[-11  -4 -13 -10   4   5  -3 -15 -16   0   6   1   1 -27  -6  31  -2  -1
  15   5   4   5   7   2  -4  -5 -11  -8   3   4   7   5   1 -12   5   2
  26   7  -8  -5  -2   6  -4] : <22>
[ 25 -10 -72   0  -7 -19 -15 -52  -9  -3   6   5   4  -7 -30  24  -5  21
  27   1   8 -13  34  -2   6 -13   0 -12   4 -11  22  -8  -6   8   4   1
   5 -29 -10 -67   7   8  -1] : <22>
[ 19  -9 -65   8   1 -21  -5 -60 -16 -12   9   2  19 -23 -62  -5   1  26
  31   3  22  -2   0 -11   7 -17  -4   0  -3 -29  10 -33  -6   2   3   3
  34 -31   2 -15  10  10   9] : <22>
[-10   9 -16  17  26  -5   1 -29  -8  -1  -6  12   7 -25 -35  18  -4  13
   2  -6  12   0   7   7   4 -12 -18  -1  13   9  25   2   6   7   9  -2
  34 -19  -1 -12  14  -9  -9] : <22>
[ -1  -8 -27  -4   6  -5   1 -25  11 -29   5   4   2 -17   1   9  -5   9
  17   0   7   1  10  -1   5  -9  -8  -7  15  -6   6  -1 -12   1 -13   0
  20 -13 -12  -9   7  -1  -5] : <22>
[ 31  -3 -66   6  -9 -10  -7 -38 -13 -14   7   1   8   0 -54  16   1  24
   7   2  14  -1  -1   7   4 -13  -7   1   1 -26   5 -11   1   3 -11   1
  27 -33   4 -15   7  12  12] : <22>
[ 15   1 -45   7   1 -22  -3 -46 -21  -8   6   3   8  -9 -31  20   0  21
  70  -1   8  -3   9   0   1 -23   1   2  13  -6   7 -16 -10  -8   9   3
  17 -17  -4 -10   6   0   2] : <22>
[  9  -1 -23  -3  10  -7  -2 -27  -3   0  -1  -7   5  -6  -3  20  -1  11
  15   1   4  -7   8  -5  -2  -4   0  20   0  10  -2   0   3  -5   7  -2
   1  -7  -2 -19 -22  -5   4] : <22>
[  8   1 -18 -31  12  -9  -3 -13  -8  -8 -17 -11  -6  -2  22  36  -6   9
  12   4  -3  -8  43  -8   6  10  18  -3   3  16   6  33  -1 -16   7   6
   3   4  -9 -10  10   1   7] : <22>
[ 26  16 -59  -4 -12 -21 -11 -26 -17 -15  37   0  13 -10 -39  14 -12  15
  14  -5  17  -1  26   5  13  -2   6 -12   4  -1  -3   1 -17   4   2   0
  21 -28   1 -13  34   5 -18] : <22>
[  5 -13 -62  -4   8 -18 -10 -44  -4  -9  11   8  18 -30 -37  18  -2  14
  24  -2  10   3   4  -4   4 -18 -23  11   2 -18  13   6  -1   4 -15   6
  42 -38 -32 -24  -5   7   0] : <22>
[-14 -14 -24  -8   2   4   0 -20  -9  -7  -7   6   8 -27 -13  21   7  14
  30  17   0 -12  22  -6  11   3 -23   0  10   6  13   3   0  18   9   3
  27 -15 -11 -11  15  13  -1] : <22>
[ 13  -1 -33 -17   1 -23  -7 -28   3  -5  17   1  -5  -7   1   8  -4  11
  15   8 -10  -8  21  -9   5  -8 -17   2  22 -13  12  23   5  -7   4  -7
  27 -18  -3  -5   2   3   0] : <22>
[  2 -17 -19 -10   1  -5   0 -23 -17  -8   8  -3  -3 -32  -7   9  -8   9
  36   0  -3  -2  16  -3   5  -1  -7  -4   0  22   5  -5   1  -4   0   9
  22 -10  -2 -16   3  -4   8] : <22>
[-10 -18  -5  -7   6   5  12 -33  48   0  16  -3  -2 -14   9  -6   6   6
  23   9   2  -6 -15  -3   1 -15 -20   6   8  -2  15 -21  11   0  -3  -3
  17  19   9  -5 -13  -3   0] : <25>
[  3 -18 -10  -1   4  19  11 -18   5  -4   2   3  -1 -30  10 -12   9  17
  24   2  -2  -5  -7 -16   0  -4 -15  -1  -9  15  -3 -28   0  -1   7  11
  11   8   3  -1  -4  -6   2] : <25>
[  3  -8 -16  -4  -1   4   2  -6  -8  -4  -1  -3   4 -22 -21   8  -3  -6
   7   1  17   5  18  -7   4   4   6  -7  -4  15   2  21  -3  -1   0  -1
   5 -19  -5 -18  35   2  -5] : <22>
[ 10  -2 -15 -11   7  -7   3  -7 -10 -34  -1   5  -6 -21 -12  30   0   5
   0   1  22   1  20 -10   5 -13 -20   3  -1  -3  21  38   5  18  34 -25
  23 -18  -8 -11   0 -21   2] : <22>
[ 18 -15 -49  25  -2  -9   7 -48   2  -4  -4  15   2 -29 -45 -41   5  31
  36  -4  11 -17 -36  16   6 -25  -1   5   2 -14   0 -55  -5  -4   6   0
  31 -17   3  -2  10   4  12] : <25>
[  5  -8 -55   0   2 -25  -6 -47 -16 -10  -3   9  -4 -31 -37  27 -22  24
  27  -5  36  -8  20   0   8 -12 -17  -8 -15  -5  12  -2  -2   8   4  -6
  34 -48  -4 -12   9  10   4] : <22>
[ 24  -2 -51   0 -11 -26  -4 -30 -12 -13  -8   5  14   4 -35   7 -13  22
  19   2  10 -13 -12  -6  -2  -9   5  -5   5  -6   0 -17   2  -4   7   2
  15 -26  -3  -6  22   1  10] : <22>
[  3   4 -18   0   6 -14   4  -4 -12  -4   5  -8   4   0  -4  30  -2   3
  -6  -2   6  12  16   0   2  -1 -11  -2 -10   1   7  12  -6  -3  -2  -2
   8 -48  27   2  17  20  -2] : <22>
[  9 -13 -61  21 -16  -5  -9 -18 -15 -16  16   3   9 -16 -70  13  -5  33
   8 -12  36   1   1 -23   7 -12 -13  -4 -14 -28   5  -3  -3  32   1  -4
  31 -34  -8 -12   6   6  10] : <22>
[  7  -8 -44 -20  -3 -12 -15 -23 -12  -4   0   2  -1  -4   8  48  -2  19
  11   3  12  -5  52   1  12   6   6  -3  -5   0  -5  12  -4  -9  12   0
   6 -15  -1  -6  10  14   6] : <22>
[ 15  -3 -40   0 -10  -4  -7 -10 -10 -13   6   6   3   6 -23  10  -4   6
   5   0  12   3  15   7  11   3   6 -21 -12 -10  -5   0   1 -15   2   3
   3 -23  -9  -8  18   9   9] : <22>
[ 17  -2 -47   8   6 -26  -4 -50  -2 -17   3  -1  18   7 -20   0  -5  31
  18  -6  -5 -10 -12   4   2 -14   2  -3   5  -4   8 -19  -8  -5   3 -13
  28  -4   4  -8  -3  -1  -1] : <22>
[  9   5 -60 -28 -10 -28  -7 -35 -16  -7  -4  -4   9  -5  -8  38  -3  -1
  11   4  19  -1  45  -9   2  43  -4   5 -14  -6  15  28   3  -1   2  -2
  32 -37 -12 -18   3   3   3] : <22>
[  0 -13 -24   0   4 -13  -8 -28  -5  -5   2   2  12 -11 -10  10  -9  17
  18   5  -4 -14 -25  -1 -21 -12 -10   5   4 -14   9 -11  -4  -3   2  -7
  27 -18   6  -7   1  -4 -31] : <22>
[ 28 -11 -55  31  -5 -17  -5 -51   2   1  17  -1   7 -16 -54 -19   1  35
  37   0  10 -10 -41   5  12 -29 -19  -4   0 -17 -14 -68  -3 -32  10   9
  34 -16   2  -2   4  14   5] : <25>
